Here is a tiny trained network, its code and every weight. The questions are about switching its units off for an input and a target symbol, where a switched-off unit gives its printed mean instead of its output.

import numpy as np


def w(rows, s, z=0):
    codes = np.array(rows[::2]) - 128.0
    scale = np.full(codes.shape[1], s)
    scale[-1] = z or s
    return codes * scale


def norm(h):
    return h / np.sqrt((h * h).mean(-1, keepdims=True) + 1e-5)


def f(y):
    return np.maximum(y, 0)


def softmax(a):
    e = np.exp(a - a.max(-1, keepdims=True))
    return e / e.sum(-1, keepdims=True)


def log_softmax(a):
    a = a - a.max(-1, keepdims=True)
    return a - np.log(np.exp(a).sum(-1, keepdims=True))


def net(x, mask):
    ids = ['ΘΩαδζηλμξσ'.index(c) for c in x.split()]
    T = len(ids)
    res = E[ids] + P[:T]
    u = 0
    for l in range(3):
        q, k, v = (norm(res) @ M[l].T for M in (Q, K, V))
        z = softmax(np.where(np.tri(T) > 0, q @ k.T / 2**0.5, -1e9)) @ v
        res = res + np.where(mask[u], z, O[l][:, -1]) @ O[l][:, :-1]
        u += 1
        y = f(norm(res) @ A[l][:, :-1].T + A[l][:, -1])
        res = res + np.where(mask[u : u + 4], y, B[l][:, -1]) @ B[l][:, :-1]
        u += 4
    return log_softmax(norm(res)[-1] @ U[:, :-1].T + U[:, -1])


Q, K, V, O, A, B = {}, {}, {}, {}, {}, {}
E = w([
[196,191,255,170,116,200,160,94,175],'Θ',
[157,254,31,177,123,135,98,121,102],'Ω',
[214,173,82,46,73,216,221,135,129],'α',
[130,106,148,89,35,76,59,83,107],'δ',
[114,169,96,170,214,161,141,157,28],'ζ',
[209,96,108,123,99,25,215,186,120],'η',
[165,168,148,123,28,218,106,138,66],'λ',
[104,144,158,148,81,38,207,250,108],'μ',
[13,144,174,142,8,127,60,146,114],'ξ',
[176,243,236,89,123,112,197,61,141],'σ',
],0.0082)
P = w([
[170,102,140,255,102,123,212,9,39],'0',
[148,96,120,189,108,112,162,57,39],'1',
[161,111,126,178,124,107,138,90,55],'2',
[156,122,135,167,135,118,139,121,77],'3',
[150,133,131,152,145,117,124,135,105],'4',
[145,144,130,141,158,127,118,146,116],'5',
[129,151,124,120,172,124,106,158,130],'6',
[124,150,126,117,183,128,94,174,151],'7',
[108,164,124,103,194,125,96,188,165],'8',
[117,172,104,92,202,128,88,207,178],'9',
[109,173,121,97,200,127,84,213,180],'10',
],0.0044)
Q[0] = w([
[57,2,9,142,75,96,63,135,84],'L0H1',
[142,200,148,80,54,213,103,175,56],'L0H1',
],0.0075)
K[0] = w([
[115,102,228,166,46,129,108,1,80],'L0H1',
[91,212,181,83,126,121,79,165,181],'L0H1',
],0.0078)
V[0] = w([
[1,190,207,170,188,98,116,109,69],'L0H1',
[163,23,102,193,166,19,174,177,117],'L0H1',
],0.005)
O[0] = w([
[166,40,129,167,254,123,115,134,165,251],'L0H1',
[82,171,189,80,138,115,33,179,72,3],'L0H1',
],0.0053,0.0014)
A[0] = w([
[159,141,197,127,173,76,251,234,181,248],'L0N1',
[62,183,192,109,55,216,132,160,98,66],'L0N2',
[72,169,94,91,151,183,81,174,36,31],'L0N3',
[133,185,169,1,104,29,101,108,100,84],'L0N4',
],0.0044,0.0015)
B[0] = w([
[75,92,80,145,88,82,128,73,14,254],'L0N1',
[76,79,111,113,94,122,185,3,98,196],'L0N2',
[196,31,158,179,128,137,117,40,135,164],'L0N3',
[105,103,136,223,159,198,128,185,176,204],'L0N4',
],0.0059,0.0039)
Q[1] = w([
[157,165,72,177,81,190,250,38,90],'L1H1',
[160,216,156,189,163,3,169,78,177],'L1H1',
],0.005)
K[1] = w([
[43,250,132,60,192,140,143,124,181],'L1H1',
[221,254,3,133,120,167,26,218,97],'L1H1',
],0.0043)
V[1] = w([
[198,91,188,79,90,175,156,151,149],'L1H1',
[119,254,98,133,173,122,163,153,50],'L1H1',
],0.0035)
O[1] = w([
[95,121,103,141,207,132,181,118,41,8],'L1H1',
[144,118,127,135,139,159,29,1,245,210],'L1H1',
],0.006,0.0015)
A[1] = w([
[83,120,142,119,113,119,94,255,127,3],'L1N1',
[130,113,142,166,210,134,121,114,125,87],'L1N2',
[99,140,56,173,134,140,101,97,74,82],'L1N3',
[161,84,156,147,134,54,103,142,147,200],'L1N4',
],0.0082,0.0025)
B[1] = w([
[236,154,204,10,103,124,159,181,254,192],'L1N1',
[153,8,89,26,51,189,75,86,73,182],'L1N2',
[141,152,110,77,122,94,92,84,207,253],'L1N3',
[75,148,104,134,65,121,116,105,99,244],'L1N4',
],0.0078,0.004)
Q[2] = w([
[82,235,120,164,47,115,129,236,255],'L2H1',
[113,84,64,228,85,249,185,49,158],'L2H1',
],0.0033)
K[2] = w([
[120,177,190,196,25,111,122,185,210],'L2H1',
[2,68,71,152,193,68,127,190,153],'L2H1',
],0.0047)
V[2] = w([
[134,166,99,194,114,253,73,85,140],'L2H1',
[174,110,205,176,86,58,207,17,117],'L2H1',
],0.0026)
O[2] = w([
[109,163,178,126,84,191,120,221,159,153],'L2H1',
[70,139,228,154,196,59,79,253,173,254],'L2H1',
],0.0049,0.0034)
A[2] = w([
[87,237,117,82,100,206,191,119,116,40],'L2N1',
[165,165,253,80,107,122,92,108,107,176],'L2N2',
[110,147,157,233,135,177,19,125,156,249],'L2N3',
[29,108,82,183,74,165,97,125,123,138],'L2N4',
],0.0058,0.0021)
B[2] = w([
[171,253,212,136,96,170,174,36,54,173],'L2N1',
[146,113,59,66,187,187,114,236,203,244],'L2N2',
[94,147,2,194,176,32,145,110,81,254],'L2N3',
[93,125,254,87,107,8,132,156,13,206],'L2N4',
],0.005,0.0049)
U = w([
[30,82,115,158,76,32,161,146,67,165],'Θ',
[145,114,148,56,66,149,135,196,253,159],'Ω',
[92,117,103,133,125,168,156,119,133,6],'α',
[82,236,196,138,218,191,78,146,88,90],'δ',
[199,90,194,99,236,73,181,53,151,49],'ζ',
[71,142,99,78,254,195,88,172,85,134],'η',
[152,210,164,122,31,207,197,37,103,133],'λ',
[122,5,106,41,115,197,66,37,91,149],'μ',
[193,61,114,255,159,203,189,196,88,200],'ξ',
[151,183,14,210,164,110,92,62,213,150],'σ',
],0.0048,0.0024)

Each question gives the input, a string of symbols that net reads in full, and the target symbol t.
The units are the heads (2 rows each of Q, K, V and O) and the neurons (one row each of A and B). Each row of codes is followed by its name. A weight is (code - 128) times the scale printed after its matrix; where a second scale follows, it is the last column's (O, A, B and U).
mask holds one flag per unit, layer by layer, with each layer's heads first. A switched-off unit (its flag False) gives its mean, the last column of its rows in O or B, instead of its output. The means were averaged over made-up inputs and are rounded, as every weight is.
A unit's drop is (log p(t) with every unit on - log p(t) with that unit switched off) / (log p(t) with every unit on - log p(t) with every unit switched off).
The circuit of an input: a set's keep is (log p(t) with only the set's units on - log p(t) with every unit switched off) / (log p(t) with every unit on - log p(t) with every unit switched off). Starting from the 12 units with the biggest drops (on a tie, the unit counted first), units are removed one at a time, each time the one whose removal leaves the highest keep (on an exact tie, the one counted first), for as long as the keep stays at least 0.8.
circuit, biggest first: the units of the circuit, biggest drop first
unit that matters most: the unit with the biggest drop
top k neurons: the k neurons with the biggest drops, biggest first
top k neurons in layer l: the k neurons of layer l with the biggest drops, biggest first
input Ω ξ μ σ, target η: unit that matters most -> L0H1
input λ ζ ξ Ω Ω σ λ, target σ: circuit, biggest first -> (L0H1 L2N3 L1N2)
input α α λ α ζ σ ζ δ σ, target μ: top 2 neurons -> (L1N2 L0N1)
input η μ Θ ξ Ω δ σ ξ λ, target σ: circuit, biggest first -> (L0H1 L1N2 L0N4)
input λ δ ξ ξ λ Ω α, target λ: circuit, biggest first -> (L2N1 L0H1)
input ξ μ Ω μ, target Ω: top 4 neurons -> (L1N1 L0N2 L2N3 L0N3)
input Ω ξ ζ Θ, target μ: circuit, biggest first -> (L0H1 L1N2)
input η λ λ η, target Ω: circuit, biggest first -> (L0H1 L0N4 L1N1)
input λ δ λ ξ δ η λ μ λ, target μ: circuit, biggest first -> (L0N2 L0N3 L0H1)
input Θ Ω Θ σ Θ, target σ: circuit, biggest first -> (L2N3 L1N1 L2N2)
input Ω ζ Θ, target μ: circuit, biggest first -> (L1N2 L0H1)
input σ ξ Ω η ζ α λ λ η δ, target Θ: top 2 neurons -> (L1N4 L2N4)
input σ ξ Θ, target ξ: top 2 neurons in layer 1 -> (L1N3 L1N1)
input δ δ δ, target Ω: unit that matters most -> L1H1
input Θ η ξ Ω η, target Ω: circuit, biggest first -> (L0H1 L1N1 L0N4)
input Ω σ λ δ α α η λ η Θ, target δ: top 2 neurons -> (L0N2 L2N2)
input μ σ α Ω σ α μ Θ, target η: top 2 neurons in layer 1 -> (L1N3 L1N1)
input Θ ξ Θ Ω λ μ δ ξ, target Ω: top 2 neurons -> (L0N1 L1N1)
input η σ λ Ω λ μ ζ μ λ, target μ: top 3 neurons -> (L0N2 L0N3 L1N1)
input Θ ξ λ δ Θ δ η Θ λ, target λ: unit that matters most -> L0H1
input α μ ξ δ λ η Θ, target δ: top 2 neurons in layer 2 -> (L2N2 L2N3)
input δ μ λ η δ σ, target δ: top 2 neurons in layer 0 -> (L0N4 L0N2)
input λ λ Θ Ω μ μ λ Ω Θ σ, target σ: top 2 neurons in layer 2 -> (L2N3 L2N4)
input λ σ λ μ μ μ, target Ω: top 2 neurons -> (L1N1 L2N3)
input μ λ Θ, target η: top 2 neurons in layer 2 -> (L2N2 L2N3)
input ξ λ Θ, target ξ: top 2 neurons in layer 1 -> (L1N1 L1N3)
